The symbols move the states like this.
Q840: &>Q653, ^>Q267, ~>Q996, !>Q977
Q846: &>Q776, ^>Q415, ~>Q344, !>Q920
Q961: &>Q566, ^>Q956, ~>Q259, !>Q528
Q731: &>Q773, ^>Q345, ~>Q427, !>Q510
Q530: &>Q220, ^>Q129, ~>Q835, !>Q258
Q131: &>Q528, ^>Q773, ~>Q846, !>Q415
Q454: &>Q238, ^>Q566, ~>Q829, !>Q992
Q360: &>Q500, ^>Q946, ~>Q511, !>Q182
Q842: &>Q417, ^>Q411, ~>Q360, !>Q946
Q957: &>Q556, ^>Q107, ~>Q416, !>Q819
Q422: &>Q633, ^>Q715, ~>Q359, !>Q574
Q42: &>Q999, ^>Q818, ~>Q698, !>Q368
Q168: &>Q83, ^>Q829, ~>Q773, !>Q731
Q230: &>Q600, ^>Q556, ~>Q721, !>Q330
Q281: &>Q977, ^>Q435, ~>Q250, !>Q367
Q698: &>Q879, ^>Q368, ~>Q941, !>Q710
Q520: &>Q818, ^>Q948, ~>Q924, !>Q625
Q829: &>Q168, ^>Q992, ~>Q731, !>Q345
Q488: &>Q850, ^>Q541, ~>Q67, !>Q248
Q210: &>Q196, ^>Q207, ~>Q230, !>Q556
Q622: &>Q435, ^>Q220, ~>Q194, !>Q423
Q182: &>Q511, ^>Q178, ~>Q657, !>Q965
Q948: &>Q520, ^>Q917, ~>Q625, !>Q291
Q982: &>Q430, ^>Q936, ~>Q109, !>Q918
Q541: &>Q488, ^>Q821, ~>Q248, !>Q430
Q579: &>Q291, ^>Q941, ~>Q238, !>Q454
Q18: &>Q282, ^>Q884, ~>Q634, !>Q604
Q850: &>Q897, ^>Q488, ~>Q742, !>Q67
Q941: &>Q579, ^>Q710, ~>Q454, !>Q566
Q423: &>Q194, ^>Q835, ~>Q633, !>Q422
Q570: &>Q726, ^>Q596, ~>Q196, !>Q210
Q196: &>Q253, ^>Q210, ~>Q600, !>Q230
Q798: &>Q494, ^>Q500, ~>Q570, !>Q596
Q548: &>Q936, ^>Q659, ~>Q180, !>Q595
Q992: &>Q829, ^>Q259, ~>Q345, !>Q735
Q633: &>Q794, ^>Q422, ~>Q564, !>Q359
Q574: &>Q359, ^>Q151, ~>Q994, !>Q282
Q343: &>Q604, ^>Q514, ~>Q948, !>Q917
Q657: &>Q207, ^>Q965, ~>Q957, !>Q107
Q368: &>Q698, ^>Q924, ~>Q710, !>Q650
Q379: &>Q937, ^>Q192, ~>Q435, !>Q622
Q936: &>Q982, ^>Q548, ~>Q918, !>Q180
Q571: &>Q510, ^>Q52, ~>Q411, !>Q390
Q352: &>Q709, ^>Q897, ~>Q247, !>Q655
Q417: &>Q920, ^>Q842, ~>Q500, !>Q360
Q510: &>Q427, ^>Q571, ~>Q842, !>Q411
Q556: &>Q230, ^>Q957, ~>Q330, !>Q416
Q291: &>Q625, ^>Q579, ~>Q687, !>Q238
Q742: &>Q655, ^>Q67, ~>Q548, !>Q659
Q566: &>Q454, ^>Q961, ~>Q992, !>Q259
Q709: &>Q819, ^>Q352, ~>Q821, !>Q247
Q344: &>Q52, ^>Q920, ~>Q494, !>Q798
Q918: &>Q109, ^>Q180, ~>Q653, !>Q840
Q549: &>Q107, ^>Q869, ~>Q709, !>Q352
Q528: &>Q259, ^>Q131, ~>Q776, !>Q846
Q625: &>Q924, ^>Q291, ~>Q789, !>Q687
Q725: &>Q624, ^>Q38, ~>Q514, !>Q999
Q83: &>Q956, ^>Q168, ~>Q131, !>Q773
Q715: &>Q422, ^>Q501, ~>Q574, !>Q151
Q996: &>Q209, ^>Q977, ~>Q530, !>Q129
Q494: &>Q390, ^>Q798, ~>Q726, !>Q570
Q999: &>Q514, ^>Q42, ~>Q879, !>Q698
Q29: &>Q258, ^>Q791, ~>Q501, !>Q271
Q624: &>Q884, ^>Q725, ~>Q343, !>Q514
Q994: &>Q456, ^>Q282, ~>Q38, !>Q318
Q965: &>Q657, ^>Q146, ~>Q107, !>Q549
Q107: &>Q957, ^>Q549, ~>Q819, !>Q709
Q564: &>Q770, ^>Q359, ~>Q462, !>Q456
Q735: &>Q345, ^>Q776, ~>Q571, !>Q52
Q345: &>Q731, ^>Q735, ~>Q510, !>Q571
Q794: &>Q791, ^>Q633, ~>Q770, !>Q564
Q318: &>Q38, ^>Q634, ~>Q42, !>Q818
Q869: &>Q549, ^>Q721, ~>Q352, !>Q897
Q67: &>Q742, ^>Q248, ~>Q659, !>Q88
Q410: &>Q418, ^>Q462, ~>Q884, !>Q624
Q220: &>Q622, ^>Q530, ~>Q423, !>Q835
Q501: &>Q715, ^>Q271, ~>Q151, !>Q418
Q390: &>Q411, ^>Q494, ~>Q77, !>Q726
Q77: &>Q946, ^>Q726, ~>Q178, !>Q253
Q595: &>Q180, ^>Q136, ~>Q267, !>Q937
Q259: &>Q992, ^>Q528, ~>Q735, !>Q776
Q282: &>Q994, ^>Q18, ~>Q318, !>Q634
Q462: &>Q410, ^>Q456, ~>Q624, !>Q725
Q917: &>Q948, ^>Q879, ~>Q291, !>Q579
Q775: &>Q550, ^>Q653, ~>Q192, !>Q209
Q550: &>Q136, ^>Q775, ~>Q379, !>Q192
Q209: &>Q192, ^>Q996, ~>Q220, !>Q530
Q38: &>Q725, ^>Q318, ~>Q999, !>Q42
Q192: &>Q379, ^>Q209, ~>Q622, !>Q220
Q367: &>Q250, ^>Q194, ~>Q791, !>Q794
Q791: &>Q29, ^>Q794, ~>Q271, !>Q770
Q109: &>Q365, ^>Q918, ~>Q775, !>Q653
Q596: &>Q570, ^>Q511, ~>Q210, !>Q207
Q146: &>Q965, ^>Q600, ~>Q549, !>Q869
Q52: &>Q571, ^>Q344, ~>Q390, !>Q494
Q653: &>Q775, ^>Q840, ~>Q209, !>Q996
Q427: &>Q415, ^>Q510, ~>Q417, !>Q842
Q977: &>Q996, ^>Q281, ~>Q129, !>Q250
Q178: &>Q182, ^>Q253, ~>Q965, !>Q146
Q430: &>Q248, ^>Q982, ~>Q365, !>Q109
Q194: &>Q367, ^>Q423, ~>Q794, !>Q633
Q238: &>Q687, ^>Q454, ~>Q168, !>Q829
Q655: &>Q247, ^>Q742, ~>Q936, !>Q548
Q726: &>Q77, ^>Q570, ~>Q253, !>Q196
Q267: &>Q840, ^>Q937, ~>Q977, !>Q281
Q710: &>Q941, ^>Q650, ~>Q566, !>Q961
Q330: &>Q721, ^>Q416, ~>Q850, !>Q488
Q789: &>Q650, ^>Q687, ~>Q956, !>Q83
Q207: &>Q210, ^>Q657, ~>Q556, !>Q957
Q600: &>Q146, ^>Q230, ~>Q869, !>Q721
Q365: &>Q88, ^>Q109, ~>Q550, !>Q775
Q435: &>Q281, ^>Q622, ~>Q367, !>Q194
Q500: &>Q798, ^>Q360, ~>Q596, !>Q511
Q129: &>Q530, ^>Q250, ~>Q258, !>Q29
Q634: &>Q318, ^>Q604, ~>Q818, !>Q520
Q247: &>Q821, ^>Q655, ~>Q982, !>Q936
Q136: &>Q595, ^>Q550, ~>Q937, !>Q379
Q937: &>Q267, ^>Q379, ~>Q281, !>Q435
Q776: &>Q735, ^>Q846, ~>Q52, !>Q344
Q946: &>Q360, ^>Q77, ~>Q182, !>Q178
Q271: &>Q501, ^>Q770, ~>Q418, !>Q410
Q511: &>Q596, ^>Q182, ~>Q207, !>Q657
Q180: &>Q918, ^>Q595, ~>Q840, !>Q267
Q659: &>Q548, ^>Q88, ~>Q595, !>Q136
Q88: &>Q659, ^>Q365, ~>Q136, !>Q550
Q687: &>Q789, ^>Q238, ~>Q83, !>Q168
Q258: &>Q835, ^>Q29, ~>Q715, !>Q501
Q415: &>Q846, ^>Q427, ~>Q920, !>Q417
Q819: &>Q416, ^>Q709, ~>Q541, !>Q821
Q411: &>Q842, ^>Q390, ~>Q946, !>Q77
Q250: &>Q129, ^>Q367, ~>Q29, !>Q791
Q151: &>Q574, ^>Q418, ~>Q282, !>Q18
Q721: &>Q869, ^>Q330, ~>Q897, !>Q850
Q879: &>Q917, ^>Q698, ~>Q579, !>Q941
Q416: &>Q330, ^>Q819, ~>Q488, !>Q541
Q884: &>Q18, ^>Q624, ~>Q604, !>Q343
Q956: &>Q961, ^>Q83, ~>Q528, !>Q131
Q456: &>Q462, ^>Q994, ~>Q725, !>Q38
Q418: &>Q151, ^>Q410, ~>Q18, !>Q884
Q821: &>Q541, ^>Q247, ~>Q430, !>Q982
Q924: &>Q368, ^>Q625, ~>Q650, !>Q789
Q253: &>Q178, ^>Q196, ~>Q146, !>Q600
Q773: &>Q131, ^>Q731, ~>Q415, !>Q427
Q604: &>Q634, ^>Q343, ~>Q520, !>Q948
Q818: &>Q42, ^>Q520, ~>Q368, !>Q924
Q248: &>Q67, ^>Q430, ~>Q88, !>Q365
Q650: &>Q710, ^>Q789, ~>Q961, !>Q956
Q770: &>Q271, ^>Q564, ~>Q410, !>Q462
Q835: &>Q423, ^>Q258, ~>Q422, !>Q715
Q897: &>Q352, ^>Q850, ~>Q655, !>Q742
Q514: &>Q343, ^>Q999, ~>Q917, !>Q879
Q359: &>Q564, ^>Q574, ~>Q456, !>Q994
Q920: &>Q344, ^>Q417, ~>Q798, !>Q500

The rows follow the links: the fewer symbols apart two states are, the more alike their rows tend to be.

Each row is also shifted at random along 6 hidden directions that mean nothing.

Some states, each with a row of numbers:
Q379: -963,113,30,-85,257,-182,44,-154,-30,3,151,-165,4,-332,-82,4,-22,21,232,57,67,-33,-113,-162,-156,145,-72,66,-63,-166,-81,-84,162,-54,-127,-215,-29,39,161,-210,3,-200,79,280,117,-120,80,-129,42,82,-166,-146,272,223,-119,-21,222,25,227,-217,-140,-95,40,-179
Q368: 110,233,-25,98,150,85,126,283,-233,-92,462,85,330,158,253,-87,-18,-122,-13,-106,-76,-67,-486,305,179,-93,-97,880,67,-517,129,-9,331,129,-11,186,-6,95,-276,133,71,-361,62,35,-127,50,-45,870,-94,-426,43,-34,154,-326,270,245,-206,-14,-442,121,-95,293,69,-247
Q462: -306,-31,27,-320,458,-234,151,-34,12,78,361,-100,-326,-711,46,-123,106,86,227,92,186,-233,-318,-622,-179,22,-173,-160,79,-115,-207,-30,-314,30,-60,-511,77,139,219,-238,-42,-223,310,475,48,-206,56,-579,-68,287,-298,-497,218,450,-151,-322,225,280,487,-692,-55,-341,-40,-50
Q109: 181,-117,27,24,-146,-101,-125,-237,229,37,-436,-68,-199,23,-206,128,15,-69,51,77,56,159,377,31,-171,105,29,-437,-24,330,-137,48,373,-248,56,-129,-9,-70,159,-82,-34,282,-114,-76,181,-112,83,-488,201,170,29,145,166,54,-168,-140,131,-91,185,202,17,-73,52,69
Q846: -412,205,21,119,-583,-235,-185,85,245,25,-690,327,51,500,15,95,133,18,-196,-3,-88,249,888,170,93,-250,116,-398,109,408,-56,144,601,-117,88,554,168,-47,-100,7,-21,741,-209,-474,-1,104,-41,-279,254,-66,435,362,-373,-12,127,172,-272,-93,79,497,154,188,-31,408
Q318: -915,-607,-12,-85,-63,-57,308,127,139,18,208,246,-36,207,101,73,113,-333,-11,61,-145,221,-81,280,17,-248,-137,140,210,-114,-87,251,383,-285,148,38,-123,174,-165,175,70,207,-50,-13,-194,209,284,174,201,-150,110,169,-215,-387,92,26,-121,150,-56,178,-116,150,330,-58
Q709: -321,-103,-70,-105,93,-136,118,-97,-88,-15,237,-79,206,-122,-34,148,-190,3,199,83,49,-4,-116,-39,39,148,137,247,-163,-346,182,-58,171,-87,-201,-27,-95,-90,93,-199,74,-225,96,135,-75,-22,108,56,166,53,-165,43,55,200,-92,186,166,56,264,-188,-91,65,60,-161
Q18: 382,555,43,246,129,70,-120,177,-106,-107,59,-41,153,177,159,-77,48,-197,3,-134,52,-38,-359,416,38,31,-171,821,103,-285,-44,-12,964,23,104,31,95,58,-222,104,-1,-305,-8,-49,171,-230,-135,675,-34,-461,99,-41,730,-399,239,62,-184,-205,-584,437,-47,305,30,-285
Q842: 421,-147,-49,-90,-208,-54,-34,39,106,42,-201,114,-106,62,25,92,-27,39,-79,52,72,-3,234,-133,101,-49,160,-276,4,158,81,72,-39,-47,24,51,66,-115,27,-47,-12,217,52,-161,-78,-31,-28,-385,121,157,41,64,-169,155,-36,-48,-53,79,232,-52,160,-11,-75,229
Q579: 807,-403,-20,-93,-23,133,1,127,211,46,-109,81,-459,-14,101,52,85,-239,-120,40,191,-62,-228,-31,36,-64,-40,-122,195,204,-88,214,239,-190,286,-392,80,-33,-44,142,-45,73,136,-95,7,-241,0,-424,88,100,-36,-103,350,-194,-15,-429,-110,121,-37,42,194,-35,17,95
Q77: 84,-43,-47,-80,-94,-1,-127,-1,99,21,-215,-25,-190,-56,21,139,-100,-14,-23,54,246,-103,5,-143,91,112,177,-97,-32,90,111,48,254,-89,43,-199,104,-207,75,-108,-31,-17,151,-127,46,-291,-88,-453,145,175,-79,-37,326,168,-82,-177,16,32,186,-57,203,0,-131,107
Q345: 600,492,-3,84,-46,64,-270,151,-22,-32,-229,-18,-90,23,132,-26,-16,50,-109,-78,228,-200,-79,-51,126,59,74,199,26,49,62,-28,349,132,79,-47,226,-150,-60,-24,-64,-122,130,-177,130,-343,-283,-81,-49,-63,31,-140,493,50,100,-128,-147,-89,-171,91,224,85,-247,80
Q776: 1491,-149,-64,-70,-138,21,49,113,-1,25,9,144,8,96,83,10,-9,67,-107,8,-27,-30,92,-83,137,-112,108,-123,8,43,109,42,-321,65,4,145,21,-36,-57,43,13,127,35,-108,-168,111,-30,-71,-8,53,41,41,-360,55,38,43,-109,98,85,-92,109,5,-50,181
Q936: -802,491,40,17,184,-105,-154,-182,-116,-17,-34,-239,85,-303,-119,-48,-74,224,162,-8,97,-121,34,-236,-115,224,22,-22,-169,-55,-11,-210,-84,147,-191,-87,48,-59,192,-247,-37,-221,51,177,193,-163,-111,-118,-94,105,-135,-164,255,371,-111,39,214,-91,163,-208,-57,-123,-158,-90
Q710: 295,-1208,-101,-170,-93,260,370,198,196,44,301,247,-282,261,147,174,12,-493,-145,94,-30,143,-452,315,158,-199,-19,105,223,-58,67,373,95,-384,314,-273,-189,40,-208,352,76,77,49,-108,-322,134,292,40,212,-21,-28,170,-130,-585,28,-237,-159,248,-133,117,58,124,337,-33
Q131: 336,475,-55,-5,39,-202,72,229,-224,-63,306,129,428,53,236,-26,-63,86,73,-47,-15,-96,-102,28,212,-78,57,671,-29,-517,196,-73,372,173,-192,371,90,7,-151,-127,69,-204,129,17,-139,22,-83,511,30,-268,52,-31,-26,120,214,389,-144,37,-16,-65,-45,262,-54,-78
Q726: -268,-462,-93,-22,-117,213,194,88,-126,-18,290,93,241,252,44,79,-154,-18,-101,0,-152,45,-162,184,216,-56,161,164,-87,-196,284,27,-511,45,-55,209,-179,-61,-126,158,91,-79,-43,-99,-302,308,81,421,-25,-48,-15,199,-513,-174,43,227,-61,73,-102,-28,-11,118,76,-14
Q982: -251,-253,7,104,-213,56,-28,-177,104,3,-261,-20,37,246,-189,105,-32,-56,-37,27,-130,224,315,240,-71,37,53,-287,-67,224,-12,27,7,-151,20,115,-128,-34,36,71,16,244,-226,-140,28,159,109,-9,95,35,96,289,-216,-156,-77,71,55,-121,-37,283,-46,17,113,32
Q821: 300,-58,-42,-71,30,-151,87,-155,-53,1,104,-67,198,-90,-100,97,-126,73,168,69,-35,52,109,-59,-30,108,105,-1,-162,-175,106,-80,-44,-47,-202,77,-99,-44,117,-181,56,-54,-1,114,-46,82,107,-8,109,86,-97,84,-160,221,-106,206,171,17,277,-150,-108,-7,52,-73
Q961: -601,-107,-1,58,-276,12,83,187,20,2,-52,284,146,369,113,-33,102,-15,-193,-46,-212,144,269,189,138,-287,-2,-45,114,78,21,108,-115,43,62,429,1,91,-198,185,30,339,-140,-225,-196,314,25,262,-5,-164,266,205,-572,-215,178,195,-250,31,-147,218,19,141,61,187
Q415: -623,246,-7,3,-277,-216,-86,112,70,8,-277,200,99,185,86,56,37,67,-69,9,14,49,426,-24,120,-137,110,-69,40,68,45,55,387,-4,-22,333,143,-52,-54,-89,-2,308,-7,-222,-41,-2,-64,-156,158,-33,199,116,-165,140,96,152,-156,4,147,129,105,136,-78,226
Q511: 396,-36,-67,-87,-101,-98,-14,-9,12,12,-58,24,45,-4,11,126,-119,45,38,60,106,-36,96,-107,105,63,187,-11,-88,-70,161,0,128,-45,-87,34,25,-148,57,-143,19,8,92,-64,-60,-79,-10,-212,154,113,-48,48,-1,207,-52,64,31,52,249,-102,87,41,-59,75
Q209: -522,-108,57,64,-13,21,-89,-169,167,18,-265,-105,-213,-1,-156,51,52,-126,31,28,39,111,96,102,-178,90,-80,-234,28,244,-172,45,309,-194,114,-218,-31,3,91,20,-41,115,-99,-12,188,-119,69,-247,82,68,3,55,296,-117,-108,-194,97,-100,-29,206,-22,-65,79,-48
Q365: 217,-263,-1,53,-14,132,-14,-175,49,1,-82,-124,-60,47,-164,69,-61,-67,14,22,-28,94,-5,132,-94,123,18,-167,-74,127,-7,-4,-106,-113,28,-129,-128,-42,71,54,1,-3,-113,-4,61,34,80,-29,21,74,-58,116,34,-119,-118,-65,123,-82,-57,109,-42,-55,79,-75
Q530: 125,-76,-3,-117,305,-169,218,-99,-93,1,407,-89,111,-286,-33,-26,-12,-14,243,57,-56,7,-217,-97,-126,48,-116,199,-45,-324,-51,-66,-38,-38,-154,-116,-116,133,87,-135,51,-226,59,346,-32,72,170,138,12,4,-165,-111,1,123,-68,97,188,93,184,-276,-231,-64,146,-230
Q410: -610,220,40,-48,157,-279,195,56,-110,-8,322,105,267,-101,75,-120,119,58,150,-5,-183,62,55,-42,-69,-168,-176,232,57,-293,-110,-46,47,74,-152,256,-18,239,-44,-85,52,16,-18,227,-80,226,116,330,-29,-167,64,-57,-297,84,106,271,-4,79,93,-127,-233,33,123,-96
Q624: -330,54,70,16,28,-8,-107,45,187,26,-234,19,-354,-59,33,-42,167,-149,-46,-6,134,-16,-19,-16,-104,-50,-155,-121,188,245,-237,116,441,-123,223,-270,132,58,-6,53,-68,121,38,-30,175,-245,-38,-331,37,6,49,-127,437,-125,11,-330,-66,-7,-83,145,84,-49,-1,45
Q146: -664,406,-16,34,-142,-216,-114,-54,-58,-22,-178,1,270,58,-27,77,-102,166,75,12,24,19,344,-45,65,67,164,54,-138,-91,128,-100,292,50,-197,295,64,-117,60,-218,20,62,-10,-89,27,-26,-72,-17,122,-1,66,107,-48,289,6,277,28,-80,197,27,8,109,-104,61
Q657: 58,-375,-89,-68,-74,81,152,-15,-88,-3,215,26,199,102,-14,112,-171,17,0,44,-82,34,-72,59,137,28,175,63,-128,-179,241,-6,-359,-4,-112,119,-152,-89,-13,16,77,-77,0,-22,-218,202,97,188,46,46,-68,158,-374,9,-37,192,45,68,92,-109,-25,55,56,-20
Q182: -44,-103,-51,-65,-227,-143,63,-23,-7,20,-67,129,206,131,-26,89,-74,136,-12,51,-104,91,380,-62,101,-73,184,-211,-95,0,151,-10,-226,14,-147,340,-39,-64,27,-89,47,237,-54,-110,-167,223,57,-79,109,88,80,195,-554,208,-19,256,-1,55,274,-71,10,34,-6,175
Q248: 571,648,39,339,173,449,-401,-86,-232,-116,-129,-408,60,14,-90,-101,-165,98,-72,-180,150,-227,-430,207,-10,383,24,403,-188,8,110,-253,-51,276,22,-203,43,-189,-8,91,-72,-567,-39,-59,327,-328,-357,477,-336,-161,-115,-126,786,-177,17,-98,49,-373,-636,238,83,30,-262,-256
Q948: -645,177,64,90,-136,-17,-98,127,110,8,-248,145,-122,165,78,-80,184,-59,-147,-53,-23,48,194,88,-6,-174,-118,-94,174,226,-166,96,267,2,167,106,128,86,-111,118,-49,266,-71,-162,65,-21,-73,-46,-20,-113,209,10,29,-169,131,-93,-192,-42,-180,255,71,47,-22,137
Q687: 259,-625,-37,-108,-56,232,152,153,92,48,127,146,-273,77,96,-7,66,-144,-185,19,-18,-18,-224,-5,96,-168,-21,-185,153,149,1,182,-459,-54,212,-170,-47,34,-107,250,2,98,50,-74,-191,108,64,-121,-54,80,-11,-17,-249,-245,18,-246,-124,175,-81,-74,114,-66,66,125
Q423: 598,-644,-9,-139,110,-9,168,-126,222,58,45,-29,-355,-143,-94,100,56,-274,97,116,49,108,-156,12,-171,23,-113,-221,105,108,-172,163,195,-342,152,-436,-119,70,92,43,2,67,24,146,23,-69,249,-381,173,158,-129,-5,188,-153,-162,-309,136,118,152,-26,-57,-120,232,-91
Q247: -508,-560,-19,34,-25,376,14,-148,21,9,-1,-147,-141,80,-166,73,-120,-74,-98,15,-32,39,-200,130,-18,140,74,-245,-97,191,82,17,-582,-63,97,-238,-192,-98,49,187,2,-90,-98,-53,-29,87,59,-5,-89,142,-120,108,-77,-226,-147,-168,112,-41,-159,36,25,-111,50,-50
Q267: 392,417,49,149,231,129,-138,-122,-175,-54,75,-265,106,-152,-103,-121,-51,130,75,-82,2,-103,-202,17,-116,200,-78,176,-125,-66,-27,-210,-214,194,-93,-91,-18,7,63,-20,-28,-336,-45,155,187,-74,-124,302,-236,-70,-103,-132,283,18,-27,20,127,-174,-233,-16,-90,-72,-93,-204
Q625: 840,24,-4,-68,19,-65,29,135,46,22,27,113,-124,-50,128,-53,104,-27,-37,-1,50,-61,-36,-112,34,-126,-61,7,124,12,-70,71,83,16,75,-33,98,61,-52,16,-16,66,93,4,-33,-58,-28,-130,1,-13,30,-113,27,13,66,-102,-105,95,40,-69,65,-10,-24,88

From each start, follow one symbol. Which state do you reach?
Answers are names.
new walk
-688,-162,25,12,-8,-7,175,137,2,-4,183,171,74,149,98,-75,130,-110,-50,-24,-179,110,-39,171,9,-220,-150,129,147,-74,-88,93,2,-20,71,165,-54,188,-153,160,38,127,-79,10,-126,232,110,322,-27,-180,134,66,-288,-260,136,91,-136,60,-166,112,-105,79,159,-22
&	Q318
new walk
-742,-16,31,29,27,-82,137,-156,-119,-4,168,-28,310,11,-144,-69,1,162,85,1,-293,151,231,29,-112,-38,-51,-147,-113,-61,-26,-121,-552,98,-200,302,-172,142,52,-23,47,81,-198,149,-80,406,138,307,-108,-21,40,131,-616,74,-32,317,129,-28,75,-79,-242,-76,108,-54
^	Q653
new walk
1228,-803,-154,-194,117,127,314,-61,-64,2,490,-58,82,-44,-16,221,-264,-184,132,124,15,19,-475,87,112,140,172,271,-141,-393,294,57,-188,-204,-88,-231,-266,-108,28,0,115,-328,121,142,-262,89,246,148,169,103,-284,108,-81,-75,-137,67,160,170,168,-241,-72,49,201,-219
~	Q897
new walk
-276,-190,-3,-33,-53,43,-36,-195,43,33,-141,-104,-76,-76,-177,54,-72,104,13,48,-2,30,170,-127,-78,113,95,-413,-121,207,20,-50,-428,-19,-54,-81,-74,-83,158,-52,-16,73,-59,9,27,50,31,-301,-7,231,-76,51,-183,161,-168,-55,162,-13,193,-110,14,-160,-34,73
^	Q821
new walk
-1030,-237,26,248,-195,400,-181,-111,77,-47,-321,-130,-76,376,-159,107,-93,-182,-173,-54,-20,133,-48,462,0,150,59,-41,-52,272,49,47,124,-129,194,-90,-119,-140,-63,258,-15,9,-216,-277,128,-35,-32,206,-14,-75,69,268,246,-467,-30,-111,-24,-253,-474,514,63,98,43,-78
!	Q659
new walk
203,-170,2,263,-39,442,-167,-98,22,-72,-172,-215,-74,295,-127,94,-127,-254,-105,-70,46,66,-335,520,-9,238,10,253,-53,98,65,19,333,-139,197,-238,-120,-142,-81,255,-8,-235,-149,-182,171,-160,-45,370,-28,-155,-28,176,577,-540,-20,-152,-2,-270,-588,505,37,141,64,-238
^	Q365
new walk
91,-126,-18,156,135,581,-129,-68,-195,-61,135,-297,-21,29,-95,-40,-209,37,-135,-95,39,-173,-554,148,63,277,84,145,-174,26,201,-138,-759,200,55,-270,-138,-162,-11,224,-17,-488,-28,-27,45,-51,-170,388,-331,12,-203,-50,228,-250,-63,-148,77,-154,-479,5,74,-68,-127,-182
~	Q247
new walk
-24,285,25,15,2,-17,-142,-188,-90,13,-141,-157,79,-163,-163,-59,-66,320,28,-13,-23,-67,267,-262,-80,133,95,-378,-190,159,33,-196,-636,212,-179,85,6,-64,180,-143,-37,6,-48,56,83,58,-109,-188,-160,193,-60,-49,-242,365,-126,70,167,-71,191,-214,2,-198,-188,99
&	Q897
new walk
-102,202,37,324,-413,267,-181,229,17,-58,-367,218,142,666,96,-65,104,-62,-366,-165,-190,139,271,508,178,-223,-2,80,126,271,24,88,141,108,213,490,63,11,-318,365,-16,326,-276,-480,-30,198,-166,534,-109,-351,403,304,-250,-529,282,143,-400,-222,-641,663,123,265,-37,173
^	Q83
new walk
-440,-634,-52,-262,-74,-244,348,134,176,71,212,304,-103,12,133,108,102,-206,40,134,-56,141,60,-57,55,-275,-35,-84,187,-112,-46,249,218,-271,57,16,-47,125,-62,4,67,289,92,46,-269,170,281,-252,274,57,41,69,-375,-31,19,1,-76,302,349,-135,-40,48,238,105
&	Q625
new walk
-171,141,37,51,38,5,61,148,-67,-14,140,108,84,70,110,-143,130,7,-62,-69,-129,9,-45,71,16,-173,-144,151,110,-53,-85,8,-105,121,36,169,26,158,-139,120,4,32,-43,23,-57,150,-17,321,-136,-179,114,-45,-182,-151,152,79,-142,15,-201,52,-60,44,32,0
&	Q343
new walk
-379,642,104,7,216,-243,-57,-48,-120,11,60,-58,92,-323,-19,-252,169,300,110,-55,-90,-85,205,-335,-187,-59,-192,-148,6,14,-224,-189,-360,280,-160,136,110,198,99,-159,-49,17,-13,261,126,73,-90,-16,-237,0,28,-256,-168,348,27,87,78,-8,134,-261,-138,-195,-118,26
!	Q462
new walk
622,-157,-96,-91,-125,-216,212,-41,-108,-6,220,109,440,120,-14,126,-158,103,125,69,-176,134,237,37,115,-40,187,117,-165,-322,241,-50,-114,-10,-278,416,-142,-26,9,-146,118,66,-44,22,-259,324,166,251,165,-12,17,246,-605,189,-8,470,55,75,299,-123,-139,128,108,1
~	Q869
new walk
-92,386,52,22,155,-5,-55,136,-82,-14,94,6,-44,-142,123,-177,115,70,-24,-78,40,-151,-157,-126,-11,-69,-142,159,97,-42,-105,-47,-47,185,33,-30,130,105,-57,18,-45,-121,83,83,64,-91,-135,95,-178,-97,13,-235,165,30,108,-79,-89,10,-137,-92,15,-41,-102,-9
~	Q698
new walk
698,330,4,-47,-46,-49,-267,91,143,30,-364,-2,-368,-156,95,12,47,21,-72,1,344,-213,28,-275,43,57,64,-140,89,236,-54,48,426,0,140,-274,281,-155,57,-116,-100,31,210,-132,182,-478,-234,-631,60,148,-22,-228,588,214,-15,-356,-77,15,118,-42,291,-53,-254,191
!	Q846
new walk
425,623,80,191,93,-131,-160,-37,-41,-59,-135,-87,128,17,-18,-89,83,-11,94,-76,-4,33,72,171,-127,56,-154,302,24,-66,-154,-91,653,33,-23,93,89,83,-28,-61,-30,-63,-83,42,239,-135,-86,275,-18,-239,99,-27,433,-71,91,95,-20,-201,-228,277,-105,105,0,-155
~	Q501
new walk
-26,-287,-88,-289,-17,-264,269,87,-29,62,301,202,116,-150,114,60,-40,111,79,109,-33,-27,100,-327,127,-155,124,-100,-14,-227,140,44,-344,11,-176,158,-17,19,36,-171,65,104,166,110,-303,190,134,-227,128,168,-62,-29,-575,361,-25,175,18,294,521,-455,-13,-38,30,153
~	Q417
new walk
301,-30,-36,-132,-63,-26,1,-53,-67,51,4,6,26,-157,-47,-30,-70,304,-35,31,-14,-104,220,-384,54,-4,165,-436,-131,120,117,-102,-875,200,-155,108,8,-73,128,-108,-6,80,49,27,-123,145,-64,-315,-116,269,-72,-63,-533,406,-102,54,82,112,348,-397,79,-206,-173,230
&	Q570
new walk
-88,249,109,83,30,89,-164,1,70,30,-240,-20,-270,-88,-37,-217,215,114,-137,-78,-24,-53,140,-154,-151,-87,-184,-417,124,415,-274,-24,-411,162,146,-78,116,122,17,118,-107,179,-79,-4,167,-12,-136,-221,-256,49,89,-173,-27,-15,14,-259,-56,-56,-152,21,60,-217,-124,156
!	Q634
